Below are the code and all the weights of a small trained network. Each question names an input and a target symbol and asks about switching units off, where a switched-off unit gives its printed mean instead of its output.

import numpy as np


def w(rows, s, z=0):
    codes = np.array(rows[::2]) - 128.0
    scale = np.full(codes.shape[1], s)
    scale[-1] = z or s
    return codes * scale


def f(y):
    return np.maximum(y, 0)


def softmax(a):
    e = np.exp(a - a.max(-1, keepdims=True))
    return e / e.sum(-1, keepdims=True)


def log_softmax(a):
    a = a - a.max(-1, keepdims=True)
    return a - np.log(np.exp(a).sum(-1, keepdims=True))


def net(x, mask):
    ids = ['ΓΔΞΨβζηλσφ'.index(c) for c in x.split()]
    T = len(ids)
    res = E[ids] + P[:T]
    u = 0
    for l in range(2):
        r = res
        for j in range(3):
            rows = slice(4 * j, 4 * j + 4)
            q, k, v = (r @ M[l][rows].T for M in (Q, K, V))
            z = softmax(np.where(np.tri(T) > 0, q @ k.T / 4**0.5, -1e9)) @ v
            o = O[l][rows]
            res = res + np.where(mask[u + j], z, o[:, -1]) @ o[:, :-1]
        u += 3
        y = f(res @ A[l][:, :-1].T + A[l][:, -1])
        res = res + np.where(mask[u : u + 8], y, B[l][:, -1]) @ B[l][:, :-1]
        u += 8
    return log_softmax(res[-1] @ U[:, :-1].T + U[:, -1])


Q, K, V, O, A, B = {}, {}, {}, {}, {}, {}
E = w([
[182,143,237],'Γ',
[199,199,222],'Δ',
[200,210,204],'Ξ',
[170,130,94],'Ψ',
[197,252,159],'β',
[174,105,123],'ζ',
[183,178,150],'η',
[173,121,132],'λ',
[176,120,166],'σ',
[182,165,162],'φ',
],0.012)
P = w([
[105,120,133],'0',
[167,109,180],'1',
[31,124,225],'2',
[61,212,107],'3',
[183,117,161],'4',
[130,124,41],'5',
[78,252,81],'6',
[228,128,109],'7',
[95,96,115],'8',
[97,216,9],'9',
[162,162,199],'10',
[89,97,129],'11',
],0.015)
Q[0] = w([
[147,46,155],'0.h0',
[80,63,120],'0.h0',
[170,134,107],'0.h0',
[112,85,177],'0.h0',
[117,122,192],'0.h1',
[126,113,129],'0.h1',
[94,64,149],'0.h1',
[42,107,153],'0.h1',
[65,110,143],'0.h2',
[68,118,60],'0.h2',
[103,112,173],'0.h2',
[203,249,108],'0.h2',
],0.014)
K[0] = w([
[81,224,187],'0.h0',
[91,112,71],'0.h0',
[154,224,75],'0.h0',
[133,104,145],'0.h0',
[159,118,143],'0.h1',
[10,159,108],'0.h1',
[80,49,148],'0.h1',
[91,123,174],'0.h1',
[232,52,194],'0.h2',
[218,171,111],'0.h2',
[187,154,127],'0.h2',
[69,156,34],'0.h2',
],0.011)
V[0] = w([
[81,255,157],'0.h0',
[118,89,162],'0.h0',
[255,71,90],'0.h0',
[209,106,127],'0.h0',
[91,195,131],'0.h1',
[80,144,139],'0.h1',
[210,167,149],'0.h1',
[69,201,53],'0.h1',
[29,223,144],'0.h2',
[101,128,83],'0.h2',
[134,95,81],'0.h2',
[168,118,90],'0.h2',
],0.0095)
O[0] = w([
[140,150,154,216],'0.h0',
[65,88,112,112],'0.h0',
[56,102,155,167],'0.h0',
[162,146,117,183],'0.h0',
[153,105,91,174],'0.h1',
[31,124,27,111],'0.h1',
[164,181,84,253],'0.h1',
[108,44,138,121],'0.h1',
[179,122,140,249],'0.h2',
[180,221,135,121],'0.h2',
[253,106,131,79],'0.h2',
[52,176,151,119],'0.h2',
],0.0052,0.0068)
A[0] = w([
[125,157,123,176],'0.n0',
[126,215,84,130],'0.n1',
[96,73,86,4],'0.n2',
[152,119,160,148],'0.n3',
[96,250,156,171],'0.n4',
[119,112,196,99],'0.n5',
[109,176,131,180],'0.n6',
[119,72,46,140],'0.n7',
],0.011,0.0035)
B[0] = w([
[139,111,46,169],'0.n0',
[149,131,135,212],'0.n1',
[254,160,201,128],'0.n2',
[164,166,200,162],'0.n3',
[93,155,133,252],'0.n4',
[156,178,106,149],'0.n5',
[75,63,65,180],'0.n6',
[96,139,124,138],'0.n7',
],0.0084,0.011)
Q[1] = w([
[130,26,117],'1.h0',
[97,159,95],'1.h0',
[171,111,200],'1.h0',
[186,113,41],'1.h0',
[84,175,104],'1.h1',
[156,185,98],'1.h1',
[119,124,87],'1.h1',
[202,80,171],'1.h1',
[139,96,145],'1.h2',
[191,157,166],'1.h2',
[48,118,176],'1.h2',
[251,133,103],'1.h2',
],0.013)
K[1] = w([
[37,190,132],'1.h0',
[143,155,105],'1.h0',
[81,54,92],'1.h0',
[229,77,4],'1.h0',
[102,136,208],'1.h1',
[158,148,108],'1.h1',
[140,120,157],'1.h1',
[69,148,179],'1.h1',
[68,126,133],'1.h2',
[125,167,24],'1.h2',
[135,104,173],'1.h2',
[88,203,85],'1.h2',
],0.013)
V[1] = w([
[174,188,25],'1.h0',
[222,85,138],'1.h0',
[73,185,189],'1.h0',
[134,254,172],'1.h0',
[142,250,114],'1.h1',
[132,70,160],'1.h1',
[209,187,242],'1.h1',
[87,142,72],'1.h1',
[170,141,182],'1.h2',
[177,115,74],'1.h2',
[177,156,127],'1.h2',
[152,117,87],'1.h2',
],0.01)
O[1] = w([
[75,242,125,189],'1.h0',
[137,79,230,181],'1.h0',
[246,170,81,138],'1.h0',
[151,255,26,241],'1.h0',
[112,93,88,255],'1.h1',
[124,136,175,78],'1.h1',
[182,86,100,251],'1.h1',
[55,229,144,110],'1.h1',
[166,35,22,131],'1.h2',
[111,143,126,137],'1.h2',
[139,71,95,165],'1.h2',
[139,132,114,132],'1.h2',
],0.006,0.012)
A[1] = w([
[177,182,133,94],'1.n0',
[184,87,144,253],'1.n1',
[41,98,110,217],'1.n2',
[251,116,126,57],'1.n3',
[208,67,80,122],'1.n4',
[221,165,136,250],'1.n5',
[20,101,91,82],'1.n6',
[177,150,87,93],'1.n7',
],0.014,0.006)
B[1] = w([
[31,155,107,204],'1.n0',
[114,65,72,154],'1.n1',
[1,11,192,137],'1.n2',
[94,202,227,188],'1.n3',
[154,131,212,181],'1.n4',
[177,79,148,254],'1.n5',
[67,171,237,134],'1.n6',
[101,121,129,213],'1.n7',
],0.0096,0.022)
U = w([
[163,159,202,57],'Γ',
[136,186,167,85],'Δ',
[130,191,136,97],'Ξ',
[2,143,158,13],'Ψ',
[79,176,76,68],'β',
[92,85,136,223],'ζ',
[162,142,78,254],'η',
[127,96,113,235],'λ',
[233,100,102,255],'σ',
[188,146,95,180],'φ',
],0.013,0.0036)

Each question gives the input, a string of symbols that net reads in full, and the target symbol t.
The units are the heads (4 rows each of Q, K, V and O) and the neurons (one row each of A and B). Each row of codes is followed by its name. A weight is (code - 128) times the scale printed after its matrix; where a second scale follows, it is the last column's (O, A, B and U).
mask holds one flag per unit, layer by layer, with each layer's heads first. A switched-off unit (its flag False) gives its mean, the last column of its rows in O or B, instead of its output. The means were averaged over made-up inputs and are rounded, as every weight is.
A unit's drop is (log p(t) with every unit on - log p(t) with that unit switched off) / (log p(t) with every unit on - log p(t) with every unit switched off).
The circuit of an input: a set's keep is (log p(t) with only the set's units on - log p(t) with every unit switched off) / (log p(t) with every unit on - log p(t) with every unit switched off). Starting from the 12 units with the biggest drops (on a tie, the unit counted first), units are removed one at a time, each time the one whose removal leaves the highest keep (on an exact tie, the one counted first), for as long as the keep stays at least 0.8.
circuit, biggest first: the units of the circuit, biggest drop first
unit that matters most: the unit with the biggest drop
k most important neurons: the k neurons with the biggest drops, biggest first
k most important neurons of layer l: the k neurons of layer l with the biggest drops, biggest first
which heads matter: for each layer, one digit per head in row order, 1 if its drop is at least 0.15 and else 0, layers parted by /
input Ξ β η Ψ σ λ η, target σ: unit that matters most => 1.h1
input η Γ η φ, target Γ: which heads matter => 000 / 111
input ζ Γ ζ Γ, target Γ: 4 most important neurons => 1.n4, 1.n3, 0.n3, 0.n0
input φ Δ λ Ξ ζ ζ, target ζ: circuit, biggest first => 1.h0, 1.n2, 1.n0
input λ ζ σ ζ ζ Ψ Ψ, target ζ: circuit, biggest first => 1.h0, 1.n0, 1.n3, 1.n2
input σ Ψ σ Ψ Ψ η λ, target Ψ: which heads matter => 100 / 100
input σ λ σ Γ β φ φ, target β: which heads matter => 000 / 100
input β Γ Δ η, target Γ: which heads matter => 000 / 111
input η Δ ζ Δ ζ Ξ β η, target Δ: 2 most important neurons => 1.n0, 0.n6
input ζ Δ Γ Γ Γ β Ξ, target Γ: 3 most important neurons => 1.n4, 1.n3, 0.n3
input η Ψ η β β Δ β Ψ ζ Δ, target Ψ: which heads matter => 000 / 100
input λ β φ ζ Ψ β Ξ, target Ψ: circuit, biggest first => 0.n4, 1.h0
input Ψ ζ λ φ, target ζ: 2 most important neurons => 0.n0, 1.n0
input σ φ β, target β: circuit, biggest first => 1.h0, 0.n4, 1.n4
input ζ η β Ψ ζ Δ φ ζ Γ Ψ, target ζ: most important neuron of layer 0 => 0.n6
input β Γ β ζ Γ Ξ β σ β ζ, target σ: circuit, biggest first => 1.h1, 1.n0, 0.h1, 0.n3
input σ Γ Ψ Ψ, target Γ: circuit, biggest first => 1.n4, 1.h0, 1.h1, 0.n3
input ζ Ψ λ ζ Δ σ σ φ, target Γ: 2 most important neurons => 1.n5, 0.n4
input η β β λ, target β: circuit, biggest first => 1.h0, 0.h1, 1.n0
input Ψ β φ Γ Ξ ζ, target ζ: 2 most important neurons of layer 0 => 0.n4, 0.n3
input ζ β λ σ, target β: circuit, biggest first => 1.h0, 0.h1, 1.n0, 1.n4
input λ Ξ Ψ η β φ σ Ψ Ψ η, target Ψ: circuit, biggest first => 1.h0
input λ φ η Ξ Ψ Γ ζ, target Ψ: 4 most important neurons of layer 1 => 1.n5, 1.n2, 1.n6, 1.n1
input η Γ Γ, target Γ: 2 most important neurons => 1.n3, 1.n4
input η β β ζ, target β: circuit, biggest first => 1.h0, 0.h1, 1.n0
